Here is a tiny trained network, its code and every weight. The questions are about switching its units off for an input and a class, where a switched-off unit gives its printed mean instead of its output.

import numpy as np


def w(rows, s, z=0):
    codes = np.array(rows[::2]) - 128.0
    scale = np.full(codes.shape[1], s)
    scale[-1] = z or s
    return codes * scale


def norm(h):
    return h / np.sqrt((h * h).mean(-1, keepdims=True) + 1e-5)


def f(y):
    return np.maximum(y, 0)


def log_softmax(a):
    a = a - a.max(-1, keepdims=True)
    return a - np.log(np.exp(a).sum(-1, keepdims=True))


def net(x, mask):
    res = np.array(x, float).reshape(1, 4) / 4 @ E
    u = 0
    for l in range(2):
        y = f(norm(res) @ A[l][:, :-1].T + A[l][:, -1])
        res = res + np.where(mask[u : u + 10], y, B[l][:, -1]) @ B[l][:, :-1]
        u += 10
    return log_softmax(norm(res)[-1] @ U[:, :-1].T + U[:, -1])


A, B = {}, {}
E = w([
[101,53,138,126,236,105,70,94,150,136,131],'x0',
[130,121,127,138,127,131,129,133,131,127,124],'x1',
[64,90,201,58,69,161,142,146,131,94,10],'x2',
[173,87,171,50,108,121,16,202,223,151,187],'x3',
],0.012)
A[0] = w([
[172,110,166,94,95,144,128,221,192,159,197,76],'L0N0',
[136,108,149,95,105,114,89,207,145,133,175,57],'L0N1',
[136,105,157,95,138,116,144,107,137,155,158,8],'L0N2',
[115,104,201,46,94,164,68,217,191,87,92,72],'L0N3',
[168,132,77,180,149,111,118,152,150,171,178,133],'L0N4',
[57,62,124,114,210,90,109,139,166,153,132,95],'L0N5',
[206,108,136,48,110,139,75,170,214,151,198,101],'L0N6',
[196,149,78,200,148,122,131,82,135,142,163,158],'L0N7',
[87,44,145,121,229,96,105,56,149,137,115,135],'L0N8',
[75,99,166,80,105,151,142,127,138,94,4,104],'L0N9',
],0.011,0.014)
B[0] = w([
[96,137,27,92,156,165,215,196,130,107,141,202],'L0N0',
[76,151,94,204,112,139,196,57,51,183,124,171],'L0N1',
[168,99,95,150,108,101,145,248,79,86,36,128],'L0N2',
[153,52,122,86,89,57,124,77,187,234,21,239],'L0N3',
[90,157,158,167,138,99,129,170,107,61,138,207],'L0N4',
[171,91,187,160,61,141,63,25,145,143,79,183],'L0N5',
[156,178,184,175,158,108,79,172,123,13,178,241],'L0N6',
[118,117,94,66,128,107,164,106,103,223,132,238],'L0N7',
[48,16,58,106,229,228,137,98,127,137,154,223],'L0N8',
[99,191,149,214,154,163,132,187,90,41,169,247],'L0N9',
],0.011,0.012)
A[1] = w([
[127,121,162,147,176,148,114,94,141,56,126,2],'L1N0',
[156,112,78,62,102,128,165,80,110,235,163,38],'L1N1',
[114,127,165,169,112,67,126,147,161,101,117,11],'L1N2',
[151,254,167,192,76,62,175,146,83,130,134,106],'L1N3',
[187,103,96,36,77,132,136,110,145,218,45,142],'L1N4',
[126,79,56,127,159,204,71,40,124,135,161,169],'L1N5',
[189,208,157,118,68,61,124,171,155,125,119,95],'L1N6',
[74,86,150,150,194,126,126,98,129,105,144,136],'L1N7',
[112,86,184,147,187,100,7,127,162,106,155,90],'L1N8',
[125,132,159,147,112,199,138,121,80,82,114,53],'L1N9',
],0.014,0.007)
B[1] = w([
[160,181,82,116,112,92,111,212,75,130,96,156],'L1N0',
[141,17,148,21,131,122,95,52,155,216,158,184],'L1N1',
[139,162,81,133,135,190,164,143,136,161,188,147],'L1N2',
[203,84,202,145,45,124,45,79,230,111,110,247],'L1N3',
[50,60,195,41,124,24,84,131,147,224,107,180],'L1N4',
[99,177,136,166,103,73,177,217,167,116,157,225],'L1N5',
[55,161,109,200,211,109,250,184,105,152,147,174],'L1N6',
[177,151,88,87,164,120,156,112,55,148,117,216],'L1N7',
[212,174,148,75,46,182,48,53,86,86,109,187],'L1N8',
[90,141,119,149,149,198,144,94,148,103,116,170],'L1N9',
],0.013,0.015)
U = w([
[168,34,213,30,36,96,28,21,195,224,45,247],'0',
[196,228,131,222,84,65,212,235,232,29,229,86],'1',
[118,197,238,235,8,222,130,69,227,42,62,53],'2',
[16,150,202,96,99,10,215,237,205,229,67,82],'3',
[58,67,35,34,207,95,217,79,84,249,225,2],'4',
[229,226,69,61,115,173,34,103,33,40,221,152],'5',
[31,167,48,172,214,235,202,152,8,37,41,139],'6',
],0.019,0.0076)

Each question gives the input, the list of numbers given to net, and the class t.
The units are the neurons (one row each of A and B). Each row of codes is followed by its name. A weight is (code - 128) times the scale printed after its matrix; where a second scale follows, it is the last column's (A, B and U).
mask holds one flag per neuron, layer by layer. A switched-off neuron (its flag False) gives its mean, the last column of its row in B, instead of its output. The means were averaged over made-up inputs and are rounded, as every weight is.
A unit's drop is (log p(t) with every unit on - log p(t) with that unit switched off) / (log p(t) with every unit on - log p(t) with every unit switched off).
The circuit of an input: a set's keep is (log p(t) with only the set's units on - log p(t) with every unit switched off) / (log p(t) with every unit on - log p(t) with every unit switched off). Starting from the 12 units with the biggest drops (on a tie, the unit counted first), units are removed one at a time, each time the one whose removal leaves the highest keep (on an exact tie, the one counted first), for as long as the keep stays at least 0.8.
units of the circuit, in order: the units of the circuit, biggest drop first
unit that matters most: the unit with the biggest drop
top k neurons: the k neurons with the biggest drops, biggest first
top k neurons in layer l: the k neurons of layer l with the biggest drops, biggest first
input [-3,4,5,-1], class 2: unit that matters most	L0N9
input [-3,-1,1,5], class 3: top 3 neurons	[L0N3 L0N9 L0N6]
input [0,0,-7,-7], class 0: units of the circuit, in order	[L0N8 L1N3]
input [-8,4,-3,-7], class 0: top 2 neurons	[L0N9 L0N6]
input [6,-5,5,0], class 6: top 2 neurons	[L0N9 L0N8]
input [-1,3,0,6], class 1: top 2 neurons	[L0N6 L0N0]
input [8,-2,0,-1], class 4: top 4 neurons	[L0N8 L1N3 L0N9 L0N6]
input [5,4,-5,1], class 5: top 2 neurons	[L1N8 L0N4]
input [-3,2,-4,-1], class 0: top 2 neurons in layer 0	[L0N8 L0N7]
input [-6,-6,4,2], class 3: top 2 neurons	[L0N3 L1N6]
input [0,-8,-6,0], class 0: top 2 neurons in layer 0	[L0N8 L0N7]
input [-8,4,1,5], class 3: top 2 neurons	[L0N3 L0N9]
input [-6,2,-2,-2], class 0: top 2 neurons in layer 0	[L0N9 L0N6]
input [0,2,1,6], class 3: top 2 neurons	[L0N3 L0N9]
input [-6,-7,1,3], class 3: units of the circuit, in order	[L1N6 L0N8]
input [-4,-3,-2,1], class 1: top 2 neurons	[L0N8 L0N3]
input [7,7,-3,4], class 5: unit that matters most	L1N8
input [3,6,8,0], class 6: top 2 neurons	[L0N9 L1N3]
input [2,3,-4,0], class 4: top 2 neurons	[L0N7 L0N9]
input [-1,-4,5,-3], class 2: unit that matters most	L0N8
input [0,8,6,-7], class 2: top 2 neurons in layer 0	[L0N8 L0N0]
input [-6,1,0,5], class 1: top 2 neurons in layer 0	[L0N6 L0N7]
input [-3,-6,2,3], class 3: top 2 neurons in layer 0	[L0N3 L0N6]
